Below is a small trained network, with its code and all its weights. Each question gives an input and a class and asks what happens when units are switched off, that is, made to give their printed mean instead of their output.

import numpy as np


def w(rows, s, z=0):
    codes = np.array(rows[::2]) - 128.0
    scale = np.full(codes.shape[1], s)
    scale[-1] = z or s
    return codes * scale


def f(y):
    return np.maximum(y, 0)


def log_softmax(a):
    a = a - a.max(-1, keepdims=True)
    return a - np.log(np.exp(a).sum(-1, keepdims=True))


def net(x, mask):
    res = np.array(x, float).reshape(1, 5) / 4 @ E
    y = f(res @ A[0][:, :-1].T + A[0][:, -1])
    res = res + np.where(mask, y, B[0][:, -1]) @ B[0][:, :-1]
    return log_softmax(res[-1] @ U[:, :-1].T + U[:, -1])


A, B = {}, {}
E = w([
[209,68,196,52,120,1,168],'x0',
[141,116,129,143,145,127,128],'x1',
[104,142,128,103,107,124,128],'x2',
[96,90,201,211,39,136,190],'x3',
[157,147,49,195,194,32,234],'x4',
],0.0073)
A[0] = w([
[100,175,58,185,191,57,255,109],'N0',
[53,153,72,182,143,163,122,89],'N1',
[134,173,19,36,192,101,69,2],'N2',
[130,99,198,165,90,107,183,78],'N3',
[70,158,95,160,149,204,110,141],'N4',
[77,116,136,199,48,113,170,6],'N5',
],0.0087,0.0025)
B[0] = w([
[59,149,239,179,77,95,88,255],'N0',
[127,102,132,30,162,89,216,204],'N1',
[150,76,79,226,1,219,179,218],'N2',
[116,113,74,152,122,164,190,184],'N3',
[91,98,176,71,132,66,211,219],'N4',
[209,101,40,213,76,209,172,184],'N5',
],0.0075,0.0083)
U = w([
[174,100,2,202,69,184,141,34],'0',
[36,143,220,137,82,119,51,186],'1',
[102,109,118,128,134,111,124,253],'2',
[117,148,113,117,112,109,128,204],'3',
[133,91,121,56,165,68,199,87],'4',
[117,177,77,114,216,96,43,8],'5',
],0.0077,0.0042)

Each question gives the input, the list of numbers given to net, and the class t.
The units are the neurons (one row each of A and B). Each row of codes is followed by its name. A weight is (code - 128) times the scale printed after its matrix; where a second scale follows, it is the last column's (A, B and U).
mask holds one flag per neuron, in row order. A switched-off neuron (its flag False) gives its mean, the last column of its row in B, instead of its output. The means were averaged over made-up inputs and are rounded, as every weight is.
A unit's drop is (log p(t) with every unit on - log p(t) with that unit switched off) / (log p(t) with every unit on - log p(t) with every unit switched off).
The circuit of an input: a set's keep is (log p(t) with only the set's units on - log p(t) with every unit switched off) / (log p(t) with every unit on - log p(t) with every unit switched off). Starting from all 6 units, units are removed one at a time, each time the one whose removal leaves the highest keep (on an exact tie, the one counted first), for as long as the keep stays at least 0.8.
units of the circuit, in order: the units of the circuit, biggest drop first
most important unit: the unit with the biggest drop
top k neurons: the k neurons with the biggest drops, biggest first
drop when u is switched off: that unit's drop, to one decimal
input [4,-4,2,5,-5], class 0: top 2 neurons	[N0; N3]
input [-7,5,5,0,3], class 4: units of the circuit, in order	[N1; N4]
input [-8,-6,-3,3,6], class 4: top 3 neurons	[N1; N4; N2]
input [4,-4,0,1,4], class 1: units of the circuit, in order	[N0; N1]
input [-8,-6,-1,4,2], class 4: top 3 neurons	[N1; N4; N2]
input [-4,-3,0,3,8], class 1: top neuron	[N0]
input [-3,-6,3,-5,6], class 1: top 2 neurons	[N0; N5]
input [-6,3,-4,-3,6], class 1: top 3 neurons	[N0; N5; N3]
input [2,-4,0,5,-3], class 0: units of the circuit, in order	[N0; N5]
input [-7,-8,8,1,-7], class 2: units of the circuit, in order	[N0; N1]
input [4,2,-3,7,8], class 1: top 3 neurons	[N0; N2; N1]
input [6,4,-3,-6,4], class 0: top 2 neurons	[N2; N4]
input [-7,-1,4,1,2], class 4: top 2 neurons	[N1; N4]
input [-5,-1,1,6,-5], class 0: top 2 neurons	[N5; N0]
input [2,-5,-1,8,-4], class 0: most important unit	N5
input [1,3,-2,6,-2], class 0: units of the circuit, in order	[N5; N0]
input [3,6,-2,7,-3], class 0: units of the circuit, in order	[N5; N3]
input [-8,3,0,2,4], class 4: drop when N1 is switched off	0.6
input [-3,5,2,5,6], class 1: drop when N2 is switched off	0.4
input [6,0,3,7,-7], class 0: drop when N0 is switched off	0.3
